Below are the code and all the weights of a small trained network. Each question names an input and a class and asks about switching units off, where a switched-off unit gives its printed mean instead of its output.

import numpy as np


def w(rows, s, z=0):
    codes = np.array(rows[::2]) - 128.0
    scale = np.full(codes.shape[1], s)
    scale[-1] = z or s
    return codes * scale


def f(y):
    return y / 2 * (1 + np.tanh(0.7978845608 * (y + 0.044715 * y**3)))


def log_softmax(a):
    a = a - a.max(-1, keepdims=True)
    return a - np.log(np.exp(a).sum(-1, keepdims=True))


def net(x, mask):
    res = np.array(x, float).reshape(1, 5) / 4 @ E
    y = f(res @ A[0][:, :-1].T + A[0][:, -1])
    res = res + np.where(mask, y, B[0][:, -1]) @ B[0][:, :-1]
    return log_softmax(res[-1] @ U[:, :-1].T + U[:, -1])


A, B = {}, {}
E = w([
[162,159,195,198,154,175,82,194,170],'x0',
[137,114,99,143,136,129,123,99,145],'x1',
[137,215,188,117,83,158,178,15,143],'x2',
[251,127,93,129,98,161,113,120,68],'x3',
[122,119,93,113,129,149,108,116,149],'x4',
],0.015)
A[0] = w([
[170,167,189,240,188,234,61,189,208,184],'neuron 0',
[251,211,125,94,44,218,157,59,66,55],'neuron 1',
[224,62,95,107,153,122,56,176,2,157],'neuron 2',
[110,198,185,183,118,155,130,105,246,110],'neuron 3',
[25,56,114,119,207,35,104,195,143,244],'neuron 4',
[77,165,186,93,113,101,201,32,158,254],'neuron 5',
[56,190,176,121,120,104,154,64,170,88],'neuron 6',
],0.0078,0.0063)
B[0] = w([
[202,189,187,239,117,142,123,218,164,244],'neuron 0',
[78,124,106,213,248,53,102,165,87,221],'neuron 1',
[212,99,78,102,54,190,135,118,90,216],'neuron 2',
[132,203,156,106,135,163,178,201,220,191],'neuron 3',
[79,65,127,161,196,112,99,194,106,248],'neuron 4',
[36,99,124,97,102,139,123,80,147,231],'neuron 5',
[137,153,118,86,77,135,101,52,151,184],'neuron 6',
],0.012,0.018)
U = w([
[51,68,79,140,208,40,111,131,36,253],'0',
[154,140,198,203,250,76,34,183,151,147],'1',
[72,122,135,31,65,115,88,41,160,44],'2',
[141,215,195,86,100,186,180,149,231,60],'3',
[186,67,41,65,31,145,170,109,9,143],'4',
[254,144,162,166,13,183,51,155,102,39],'5',
],0.0081,0.0046)

Each question gives the input, the list of numbers given to net, and the class t.
The units are the neurons (one row each of A and B). Each row of codes is followed by its name. A weight is (code - 128) times the scale printed after its matrix; where a second scale follows, it is the last column's (A, B and U).
mask holds one flag per neuron, in row order. A switched-off neuron (its flag False) gives its mean, the last column of its row in B, instead of its output. The means were averaged over made-up inputs and are rounded, as every weight is.
A unit's drop is (log p(t) with every unit on - log p(t) with that unit switched off) / (log p(t) with every unit on - log p(t) with every unit switched off).
The circuit of an input: a set's keep is (log p(t) with only the set's units on - log p(t) with every unit switched off) / (log p(t) with every unit on - log p(t) with every unit switched off). Starting from all 7 units, units are removed one at a time, each time the one whose removal leaves the highest keep (on an exact tie, the one counted first), for as long as the keep stays at least 0.8.
units of the circuit, in order: the units of the circuit, biggest drop first
most important unit: the unit with the biggest drop
k most important neurons: the k neurons with the biggest drops, biggest first
drop when u is switched off: that unit's drop, to one decimal
input [2,7,-1,6,7], class 5: most important unit : neuron 2
input [-2,5,2,0,4], class 2: units of the circuit, in order : (neuron 4; neuron 0)
input [7,-7,1,-1,-3], class 3: 3 most important neurons : (neuron 1; neuron 4; neuron 3)
input [-2,3,7,3,8], class 0: units of the circuit, in order : (neuron 1; neuron 0)
input [7,-3,1,-2,2], class 3: 3 most important neurons : (neuron 1; neuron 3; neuron 4)
input [0,6,-6,7,-7], class 4: 2 most important neurons : (neuron 0; neuron 2)
input [5,8,1,0,3], class 3: 3 most important neurons : (neuron 1; neuron 4; neuron 3)
input [-3,-4,-4,1,8], class 4: 2 most important neurons : (neuron 1; neuron 2)
input [-1,-6,8,-7,5], class 2: 2 most important neurons : (neuron 5; neuron 0)
input [-2,4,5,-5,6], class 2: 2 most important neurons : (neuron 0; neuron 5)
input [0,-4,8,-5,5], class 2: 2 most important neurons : (neuron 5; neuron 0)
input [2,-1,-6,1,-2], class 5: 2 most important neurons : (neuron 2; neuron 1)
input [0,5,-1,-2,-7], class 0: 2 most important neurons : (neuron 0; neuron 3)
input [7,1,7,-2,1], class 3: units of the circuit, in order : (neuron 3)
input [0,1,6,-6,8], class 2: 3 most important neurons : (neuron 0; neuron 5; neuron 6)
input [5,1,2,0,-3], class 3: 2 most important neurons : (neuron 4; neuron 1)
input [-3,3,-3,4,6], class 4: drop when neuron 0 is switched off : 0.2
input [-6,7,5,8,3], class 0: drop when neuron 4 is switched off : 0.0
input [4,3,8,8,2], class 1: drop when neuron 1 is switched off : 1.0
input [4,-5,-7,5,-8], class 5: units of the circuit, in order : (neuron 2)
